Here is a tiny trained network, its code and every weight. The questions are about switching its units off for an input and a target symbol, where a switched-off unit gives its printed mean instead of its output.

import numpy as np


def w(rows, s, z=0):
    codes = np.array(rows[::2]) - 128.0
    scale = np.full(codes.shape[1], s)
    scale[-1] = z or s
    return codes * scale


def f(y):
    return y / 2 * (1 + np.tanh(0.7978845608 * (y + 0.044715 * y**3)))


def softmax(a):
    e = np.exp(a - a.max(-1, keepdims=True))
    return e / e.sum(-1, keepdims=True)


def log_softmax(a):
    a = a - a.max(-1, keepdims=True)
    return a - np.log(np.exp(a).sum(-1, keepdims=True))


def net(x, mask):
    ids = ['ΠΣΨβγζ'.index(c) for c in x.split()]
    T = len(ids)
    res = E[ids] + P[:T]
    u = 0
    for l in range(2):
        r = res
        for j in range(2):
            rows = slice(2 * j, 2 * j + 2)
            q, k, v = (r @ M[l][rows].T for M in (Q, K, V))
            z = softmax(np.where(np.tri(T) > 0, q @ k.T / 2**0.5, -1e9)) @ v
            o = O[l][rows]
            res = res + np.where(mask[u + j], z, o[:, -1]) @ o[:, :-1]
        u += 2
        y = f(res @ A[l][:, :-1].T + A[l][:, -1])
        res = res + np.where(mask[u : u + 8], y, B[l][:, -1]) @ B[l][:, :-1]
        u += 8
    return log_softmax(res[-1] @ U[:, :-1].T + U[:, -1])


Q, K, V, O, A, B = {}, {}, {}, {}, {}, {}
E = w([
[202,99,51,59,210,90,100,85,191],'Π',
[104,49,122,78,2,123,105,158,123],'Σ',
[141,143,26,147,155,68,191,15,116],'Ψ',
[131,98,203,148,40,207,88,100,142],'β',
[13,89,165,82,134,55,158,137,152],'γ',
[139,140,134,183,66,109,84,186,114],'ζ',
],0.014)
P = w([
[74,80,1,230,158,177,103,136,252],'0',
[198,110,73,225,221,218,188,174,195],'1',
[136,94,66,211,107,146,202,69,186],'2',
[154,166,68,165,140,196,128,130,159],'3',
[179,159,83,97,91,146,211,85,191],'4',
[133,159,145,144,94,110,141,95,181],'5',
[175,189,118,78,77,123,153,88,165],'6',
[177,180,175,85,105,82,122,110,162],'7',
[148,144,160,77,71,30,180,37,113],'8',
[154,212,229,123,100,25,68,110,107],'9',
[148,204,119,52,112,66,166,109,89],'10',
],0.0062)
Q[0] = w([
[144,27,216,148,158,159,29,205,127],'0.h0',
[157,144,117,108,253,136,222,156,147],'0.h0',
[186,125,62,115,95,122,113,70,69],'0.h1',
[178,101,150,174,43,2,126,41,220],'0.h1',
],0.0054)
K[0] = w([
[70,97,95,197,169,191,178,112,170],'0.h0',
[131,117,143,187,135,100,123,180,68],'0.h0',
[145,87,214,133,79,49,82,131,89],'0.h1',
[129,219,187,2,173,89,120,126,70],'0.h1',
],0.0054)
V[0] = w([
[53,174,181,126,113,89,81,185,98],'0.h0',
[49,90,151,159,205,116,168,135,215],'0.h0',
[133,142,80,117,176,74,38,254,154],'0.h1',
[56,153,192,54,179,25,223,152,164],'0.h1',
],0.0061)
O[0] = w([
[159,95,88,106,147,247,160,77,57,2],'0.h0',
[105,187,70,86,155,214,198,160,155,153],'0.h0',
[103,130,91,161,54,180,162,54,114,101],'0.h1',
[249,254,143,70,133,177,197,172,96,113],'0.h1',
],0.0088,0.0064)
A[0] = w([
[142,81,155,136,119,184,144,133,205,94],'0.n0',
[136,42,97,90,2,146,91,190,111,131],'0.n1',
[94,191,181,121,94,80,119,182,124,252],'0.n2',
[99,166,195,77,151,173,172,151,81,92],'0.n3',
[164,128,187,113,149,87,139,89,115,251],'0.n4',
[76,181,123,208,133,135,162,134,135,133],'0.n5',
[86,143,125,125,181,85,115,112,167,107],'0.n6',
[92,118,111,127,97,40,156,97,82,189],'0.n7',
],0.007,0.004)
B[0] = w([
[174,35,113,155,208,124,130,91,128,127],'0.n0',
[166,164,182,78,234,69,213,147,254,177],'0.n1',
[186,198,145,138,52,198,152,100,209,222],'0.n2',
[115,24,68,207,181,127,37,98,196,119],'0.n3',
[182,123,82,98,57,150,65,113,76,210],'0.n4',
[86,188,103,154,42,247,158,117,182,157],'0.n5',
[50,232,63,122,139,160,88,115,87,208],'0.n6',
[61,165,104,45,95,135,161,60,155,255],'0.n7',
],0.0052,0.0071)
Q[1] = w([
[92,103,201,224,255,158,107,181,78],'1.h0',
[90,84,154,115,200,195,221,108,91],'1.h0',
[75,199,76,58,92,87,100,49,230],'1.h1',
[154,68,143,175,103,165,219,139,136],'1.h1',
],0.0061)
K[1] = w([
[89,47,58,166,140,171,207,92,185],'1.h0',
[127,135,105,214,194,129,87,231,187],'1.h0',
[182,172,201,37,52,124,1,100,49],'1.h1',
[115,152,105,115,201,226,49,132,164],'1.h1',
],0.0044)
V[1] = w([
[111,79,153,146,157,160,24,168,176],'1.h0',
[72,106,155,78,131,96,178,180,160],'1.h0',
[254,112,153,137,117,144,121,194,148],'1.h1',
[66,207,180,195,82,120,209,177,150],'1.h1',
],0.0071)
O[1] = w([
[167,230,116,124,107,148,93,43,161,7],'1.h0',
[203,100,71,118,45,136,28,254,110,177],'1.h0',
[63,147,92,215,137,141,7,93,191,1],'1.h1',
[143,39,186,104,101,147,91,63,84,209],'1.h1',
],0.008,0.006)
A[1] = w([
[132,151,113,106,211,110,154,73,216,55],'1.n0',
[90,64,113,58,164,132,117,112,59,2],'1.n1',
[147,137,208,189,82,164,135,208,164,208],'1.n2',
[89,60,110,211,246,94,82,85,121,154],'1.n3',
[181,94,181,103,125,141,166,119,197,35],'1.n4',
[120,175,161,133,139,162,31,93,144,249],'1.n5',
[255,179,121,99,127,179,195,196,105,25],'1.n6',
[84,162,139,62,105,111,148,145,77,72],'1.n7',
],0.0057,0.0015)
B[1] = w([
[66,150,199,106,86,95,33,89,2,220],'1.n0',
[160,133,7,181,144,81,172,103,102,166],'1.n1',
[144,101,113,117,172,64,150,126,178,242],'1.n2',
[31,166,144,84,55,155,57,63,89,108],'1.n3',
[102,173,185,42,130,111,167,81,106,221],'1.n4',
[85,182,85,106,159,118,242,81,167,128],'1.n5',
[43,171,183,35,84,218,21,147,105,201],'1.n6',
[191,112,121,126,115,171,95,192,91,254],'1.n7',
],0.0059,0.0031)
U = w([
[33,172,115,90,139,118,76,147,135,2],'Π',
[118,8,152,92,193,65,163,238,105,186],'Σ',
[97,193,109,104,178,102,218,193,162,115],'Ψ',
[94,34,176,97,132,176,99,50,132,92],'β',
[124,130,157,70,55,254,76,180,64,62],'γ',
[170,28,60,203,14,159,65,195,122,199],'ζ',
],0.005,0.0017)

Each question gives the input, a string of symbols that net reads in full, and the target symbol t.
The units are the heads (2 rows each of Q, K, V and O) and the neurons (one row each of A and B). Each row of codes is followed by its name. A weight is (code - 128) times the scale printed after its matrix; where a second scale follows, it is the last column's (O, A, B and U).
mask holds one flag per unit, layer by layer, with each layer's heads first. A switched-off unit (its flag False) gives its mean, the last column of its rows in O or B, instead of its output. The means were averaged over made-up inputs and are rounded, as every weight is.
A unit's drop is (log p(t) with every unit on - log p(t) with that unit switched off) / (log p(t) with every unit on - log p(t) with every unit switched off).
The circuit of an input: a set's keep is (log p(t) with only the set's units on - log p(t) with every unit switched off) / (log p(t) with every unit on - log p(t) with every unit switched off). Starting from the 12 units with the biggest drops (on a tie, the unit counted first), units are removed one at a time, each time the one whose removal leaves the highest keep (on an exact tie, the one counted first), for as long as the keep stays at least 0.8.
circuit, biggest first: the units of the circuit, biggest drop first
k most important neurons: the k neurons with the biggest drops, biggest first
k most important neurons of layer l: the k neurons of layer l with the biggest drops, biggest first
heads that matter: for each layer, one digit per head in row order, 1 if its drop is at least 0.15 and else 0, layers parted by /
drop of u: that unit's drop, to one decimal
input ζ Σ β Π Ψ Σ γ Ψ γ Ψ, target γ: heads that matter => 01 / 00
input Π Ψ Ψ Π Π Π Ψ γ Ψ ζ Σ, target β: circuit, biggest first => [1.h1; 0.n2; 0.n1; 0.h0]
input Ψ ζ Π Ψ β ζ Ψ, target β: circuit, biggest first => [1.h1; 0.h0]
input Ψ Ψ Ψ Π Π ζ γ Ψ Π Π β, target Ψ: heads that matter => 00 / 01
input γ γ Ψ, target γ: heads that matter => 10 / 00
input Ψ γ ζ, target γ: heads that matter => 11 / 00
input Ψ Σ Σ Π, target ζ: circuit, biggest first => [0.n1; 1.h0; 0.h1]
input Ψ Ψ β Ψ Ψ Π Π β Π, target Π: heads that matter => 00 / 11
input Π Π Ψ Ψ Ψ Π β ζ Σ, target β: circuit, biggest first => [1.h1; 0.n1; 0.n2; 0.h0]
input Π Π γ Ψ β Ψ ζ Σ Σ Ψ, target ζ: heads that matter => 00 / 00
input Ψ β Σ Π Ψ Π Σ, target Ψ: heads that matter => 00 / 01
input Π ζ Σ β Σ Ψ Ψ Ψ β, target Σ: heads that matter => 01 / 00
input Π γ Π γ γ Π γ γ γ Π, target γ: circuit, biggest first => [1.n6; 0.h1]
input Π ζ Ψ Σ Π Σ Σ Π, target ζ: circuit, biggest first => [0.n1; 1.h0; 1.h1]
input Ψ Ψ Ψ γ, target γ: most important neuron of layer 1 => [1.n7]
input Π Ψ Ψ Ψ Ψ, target Σ: heads that matter => 00 / 11
input γ Ψ Σ, target Σ: circuit, biggest first => [0.n1; 0.n6]
input Ψ Ψ β, target Σ: 3 most important neurons of layer 0 => [0.n7; 0.n0; 0.n6]
input Ψ ζ Σ γ Σ Ψ Π γ Π, target γ: circuit, biggest first => [0.h1; 1.n6]
input Π Ψ ζ Ψ Ψ Σ Ψ Σ Ψ, target ζ: heads that matter => 00 / 10
input Π ζ Ψ, target β: most important neuron of layer 0 => [0.n7]
input Π Π Σ Ψ Ψ Ψ Ψ Π Ψ β Ψ, target Π: heads that matter => 01 / 11
input Ψ ζ ζ Σ Ψ ζ Π Σ ζ ζ β, target β: heads that matter => 00 / 01
input Ψ Π Ψ Π Π β, target Ψ: 3 most important neurons => [1.n5; 0.n1; 1.n2]
input Π γ Π Ψ ζ γ, target β: 3 most important neurons => [0.n2; 0.n3; 0.n7]
input Π Ψ Ψ β Σ Ψ β Π, target Π: most important neuron of layer 0 => [0.n6]
input Ψ Ψ Ψ Ψ γ, target γ: most important neuron of layer 0 => [0.n2]
input Ψ Ψ Ψ Ψ Ψ Ψ Σ, target Σ: drop of 0.n7 => 0.1
input Π β Σ Π Ψ Ψ Ψ Π Σ Σ γ, target ζ: drop of 1.n3 => 0.0
input γ Π Ψ ζ γ, target β: drop of 0.n2 => 0.2
